Below are the code and all the weights of a small trained network. Each question names an input and a target symbol and asks about switching units off, where a switched-off unit gives its printed mean instead of its output.

import numpy as np


def w(rows, s, z=0):
    codes = np.array(rows[::2]) - 128.0
    scale = np.full(codes.shape[1], s)
    scale[-1] = z or s
    return codes * scale


def norm(h):
    return h / np.sqrt((h * h).mean(-1, keepdims=True) + 1e-5)


def softmax(a):
    e = np.exp(a - a.max(-1, keepdims=True))
    return e / e.sum(-1, keepdims=True)


def log_softmax(a):
    a = a - a.max(-1, keepdims=True)
    return a - np.log(np.exp(a).sum(-1, keepdims=True))


def net(x, mask):
    ids = ['ΠΣβηλτω'.index(c) for c in x.split()]
    T = len(ids)
    res = E[ids] + P[:T]
    u = 0
    for l in range(2):
        r = norm(res)
        for j in range(3):
            rows = slice(3 * j, 3 * j + 3)
            q, k, v = (r @ M[l][rows].T for M in (Q, K, V))
            z = softmax(np.where(np.tri(T) > 0, q @ k.T / 3**0.5, -1e9)) @ v
            o = O[l][rows]
            res = res + np.where(mask[u + j], z, o[:, -1]) @ o[:, :-1]
        u += 3
    return log_softmax(norm(res)[-1] @ U[:, :-1].T + U[:, -1])


Q, K, V, O = {}, {}, {}, {}
E = w([
[2,85,165],'Π',
[231,139,199],'Σ',
[218,149,202],'β',
[145,32,88],'η',
[177,253,13],'λ',
[91,21,28],'τ',
[156,175,211],'ω',
],0.011)
P = w([
[207,201,103],'0',
[122,190,108],'1',
[95,186,142],'2',
[72,201,190],'3',
[3,220,158],'4',
[8,215,204],'5',
],0.0064)
Q[0] = w([
[172,214,133],'L0H1',
[54,122,176],'L0H1',
[139,213,118],'L0H1',
[38,189,105],'L0H2',
[55,106,67],'L0H2',
[110,4,179],'L0H2',
[124,200,138],'L0H3',
[182,145,160],'L0H3',
[61,133,210],'L0H3',
],0.011)
K[0] = w([
[142,252,84],'L0H1',
[127,118,161],'L0H1',
[161,237,112],'L0H1',
[143,118,96],'L0H2',
[152,161,136],'L0H2',
[48,170,30],'L0H2',
[83,188,99],'L0H3',
[94,126,95],'L0H3',
[143,118,152],'L0H3',
],0.019)
V[0] = w([
[136,201,166],'L0H1',
[147,173,93],'L0H1',
[169,77,253],'L0H1',
[147,67,176],'L0H2',
[188,93,119],'L0H2',
[106,73,102],'L0H2',
[60,144,87],'L0H3',
[118,92,56],'L0H3',
[175,253,154],'L0H3',
],0.012)
O[0] = w([
[204,97,180,128],'L0H1',
[147,178,143,150],'L0H1',
[57,63,30,108],'L0H1',
[255,38,101,113],'L0H2',
[158,104,137,193],'L0H2',
[135,144,48,127],'L0H2',
[130,190,195,59],'L0H3',
[117,199,76,104],'L0H3',
[109,113,130,253],'L0H3',
],0.0077,0.003)
Q[1] = w([
[78,95,151],'L1H1',
[131,131,130],'L1H1',
[166,59,99],'L1H1',
[89,80,31],'L1H2',
[150,117,119],'L1H2',
[113,157,153],'L1H2',
[159,103,252],'L1H3',
[221,105,143],'L1H3',
[29,142,95],'L1H3',
],0.014)
K[1] = w([
[60,67,112],'L1H1',
[127,147,97],'L1H1',
[178,105,119],'L1H1',
[118,6,101],'L1H2',
[141,144,153],'L1H2',
[113,144,75],'L1H2',
[85,82,131],'L1H3',
[139,80,145],'L1H3',
[140,150,215],'L1H3',
],0.018)
V[1] = w([
[142,121,89],'L1H1',
[39,63,207],'L1H1',
[148,149,16],'L1H1',
[54,38,74],'L1H2',
[104,107,197],'L1H2',
[99,83,50],'L1H2',
[205,251,163],'L1H3',
[164,184,154],'L1H3',
[141,147,81],'L1H3',
],0.011)
O[1] = w([
[82,152,94,141],'L1H1',
[140,206,47,106],'L1H1',
[83,83,255,149],'L1H1',
[80,94,13,9],'L1H2',
[164,186,103,77],'L1H2',
[119,112,85,88],'L1H2',
[90,210,99,245],'L1H3',
[45,183,117,181],'L1H3',
[35,122,199,157],'L1H3',
],0.0067,0.0014)
U = w([
[172,254,89,212],'Π',
[186,69,97,23],'Σ',
[197,88,83,170],'β',
[63,15,201,47],'η',
[158,242,165,57],'λ',
[87,181,211,248],'τ',
[239,161,46,101],'ω',
],0.0073,0.0016)

Each question gives the input, a string of symbols that net reads in full, and the target symbol t.
The units are the heads (3 rows each of Q, K, V and O). Each row of codes is followed by its name. A weight is (code - 128) times the scale printed after its matrix; where a second scale follows, it is the last column's (O and U).
mask holds one flag per head, layer by layer. A switched-off head (its flag False) gives its mean, the last column of its rows in O, instead of its output. The means were averaged over made-up inputs and are rounded, as every weight is.
A unit's drop is (log p(t) with every unit on - log p(t) with that unit switched off) / (log p(t) with every unit on - log p(t) with every unit switched off).
The circuit of an input: a set's keep is (log p(t) with only the set's units on - log p(t) with every unit switched off) / (log p(t) with every unit on - log p(t) with every unit switched off). Starting from all 6 units, units are removed one at a time, each time the one whose removal leaves the highest keep (on an exact tie, the one counted first), for as long as the keep stays at least 0.8.
circuit, biggest first: the units of the circuit, biggest drop first
most important unit: the unit with the biggest drop
which heads matter: for each layer, one digit per head in row order, 1 if its drop is at least 0.15 and else 0, layers parted by /
drop when u is switched off: that unit's drop, to one decimal
input ω ω τ, target ω: which heads matter -> 101 / 101
input ω ω ω τ ω, target ω: circuit, biggest first -> [L1H1; L0H3; L1H3]
input Π Π η, target Π: which heads matter -> 001 / 000
input Σ ω ω ω β, target ω: circuit, biggest first -> [L1H1; L0H1]
input η Π Σ, target η: circuit, biggest first -> [L0H1; L1H1]
input ω ω ω, target ω: circuit, biggest first -> [L1H1; L0H3]
input τ τ η, target τ: most important unit -> L0H3
input τ η η τ β, target η: which heads matter -> 110 / 100
input τ η η β ω, target η: which heads matter -> 110 / 000
input τ ω η λ, target τ: circuit, biggest first -> [L0H3; L1H1]
input ω η η ω, target η: circuit, biggest first -> [L0H1; L0H3]
input Σ Π λ τ τ, target Π: circuit, biggest first -> [L1H1; L0H1]
input λ Π η τ, target Π: which heads matter -> 000 / 000
input τ τ τ, target τ: which heads matter -> 101 / 100
input η η Π η τ Σ, target η: circuit, biggest first -> [L0H1]
input Π Π Π, target Π: drop when L0H1 is switched off -> 0.0
input β τ η Σ β, target η: drop when L0H3 is switched off -> 0.0
input τ η τ, target τ: drop when L1H2 is switched off -> 0.0
